Below is a small trained network, with its code and all its weights. Each question gives an input and a class and asks what happens when units are switched off, that is, made to give their printed mean instead of their output.

import numpy as np


def w(rows, s, z=0):
    codes = np.array(rows[::2]) - 128.0
    scale = np.full(codes.shape[1], s)
    scale[-1] = z or s
    return codes * scale


def f(y):
    return np.maximum(y, 0)


def log_softmax(a):
    a = a - a.max(-1, keepdims=True)
    return a - np.log(np.exp(a).sum(-1, keepdims=True))


def net(x, mask):
    res = np.array(x, float).reshape(1, 7) / 4 @ E
    y = f(res @ A[0][:, :-1].T + A[0][:, -1])
    res = res + np.where(mask, y, B[0][:, -1]) @ B[0][:, :-1]
    return log_softmax(res[-1] @ U[:, :-1].T + U[:, -1])


A, B = {}, {}
E = w([
[140,160,86,194,89],'x0',
[117,66,103,59,193],'x1',
[60,33,195,229,93],'x2',
[155,110,177,102,1],'x3',
[160,153,213,99,172],'x4',
[228,127,215,90,87],'x5',
[76,192,191,146,94],'x6',
],0.0071)
A[0] = w([
[129,138,138,86,114,91],'N1',
[123,113,179,111,132,34],'N2',
[172,135,75,104,84,140],'N3',
[100,89,160,151,143,102],'N4',
[98,107,155,115,128,7],'N5',
[100,174,60,168,133,196],'N6',
[154,173,154,130,90,79],'N7',
[123,133,138,144,133,68],'N8',
[57,140,89,123,124,99],'N9',
[115,127,81,206,116,121],'N10',
[162,235,192,150,78,144],'N11',
[119,129,160,77,121,71],'N12',
[119,108,124,128,116,84],'N13',
[124,129,133,207,122,92],'N14',
[61,161,82,132,136,104],'N15',
[119,146,81,158,127,156],'N16',
[175,140,70,130,102,78],'N17',
[54,158,55,164,106,218],'N18',
[115,185,174,133,142,139],'N19',
[109,96,138,142,135,134],'N20',
[122,90,139,162,130,158],'N21',
[145,144,144,122,95,2],'N22',
[131,138,122,137,162,125],'N23',
[70,141,104,148,119,148],'N24',
[144,116,99,71,111,147],'N25',
[124,110,149,118,135,113],'N26',
[127,111,135,107,62,60],'N27',
[159,109,139,98,89,110],'N28',
[159,187,158,134,84,120],'N29',
[149,153,85,142,140,29],'N30',
[119,160,91,142,251,155],'N31',
],0.017,0.0031)
B[0] = w([
[154,105,158,142,168,156],'N1',
[91,202,140,114,62,153],'N2',
[146,188,87,192,169,191],'N3',
[106,188,192,145,103,168],'N4',
[132,190,119,153,100,143],'N5',
[120,148,91,250,152,211],'N6',
[151,108,203,75,148,179],'N7',
[143,113,137,124,102,135],'N8',
[199,233,157,124,196,180],'N9',
[77,76,173,157,82,194],'N10',
[136,57,251,19,134,236],'N11',
[51,119,170,103,92,160],'N12',
[141,155,147,130,125,137],'N13',
[157,65,205,120,100,174],'N14',
[188,195,111,170,187,189],'N15',
[109,112,93,179,79,178],'N16',
[82,201,118,190,145,179],'N17',
[135,213,129,252,131,225],'N18',
[136,105,194,104,137,172],'N19',
[89,168,181,144,150,157],'N20',
[72,117,179,142,122,166],'N21',
[137,89,157,108,156,152],'N22',
[134,120,111,97,129,156],'N23',
[163,172,155,196,189,178],'N24',
[182,177,154,141,211,178],'N25',
[117,202,150,104,113,145],'N26',
[191,158,112,121,186,168],'N27',
[161,162,114,172,218,171],'N28',
[119,114,198,41,108,196],'N29',
[77,185,93,146,125,163],'N30',
[149,48,17,28,206,246],'N31',
],0.02,0.013)
U = w([
[159,169,78,159,205,251],'0',
[57,141,86,83,94,52],'1',
[124,127,238,206,113,142],'2',
[109,107,53,136,1,31],'3',
[100,25,97,149,131,5],'4',
[80,80,44,181,124,138],'5',
[145,61,158,7,181,136],'6',
],0.0074,0.0026)

Each question gives the input, the list of numbers given to net, and the class t.
The units are the neurons (one row each of A and B). Each row of codes is followed by its name. A weight is (code - 128) times the scale printed after its matrix; where a second scale follows, it is the last column's (A, B and U).
mask holds one flag per neuron, in row order. A switched-off neuron (its flag False) gives its mean, the last column of its row in B, instead of its output. The means were averaged over made-up inputs and are rounded, as every weight is.
A unit's drop is (log p(t) with every unit on - log p(t) with that unit switched off) / (log p(t) with every unit on - log p(t) with every unit switched off).
unit that matters most: the unit with the biggest drop
k most important neurons: the k neurons with the biggest drops, biggest first
drop of u: that unit's drop, to one decimal
input [-4,7,0,6,2,2,-5], class 0: unit that matters most	N11
input [5,1,0,-8,1,6,-5], class 6: 2 most important neurons	(N18; N31)
input [6,3,0,8,-8,6,0], class 0: 2 most important neurons	(N3; N28)
input [-4,8,8,-8,8,6,1], class 6: 4 most important neurons	(N31; N18; N6; N17)
input [7,8,3,7,2,0,-1], class 0: 2 most important neurons	(N11; N10)
input [-7,3,7,-6,-1,2,-5], class 6: 2 most important neurons	(N18; N31)
input [-6,0,6,6,-5,5,7], class 6: 3 most important neurons	(N18; N11; N6)
input [2,-6,2,-3,-8,-3,-3], class 2: 2 most important neurons	(N10; N14)
input [-4,7,-5,-2,1,-1,-1], class 6: drop of N18	0.1
input [-4,-6,6,-8,3,-3,-7], class 4: drop of N14	0.2
input [7,3,3,-8,-8,8,-6], class 5: drop of N29	0.0
input [4,-8,2,-8,-4,5,-6], class 5: drop of N25	0.1
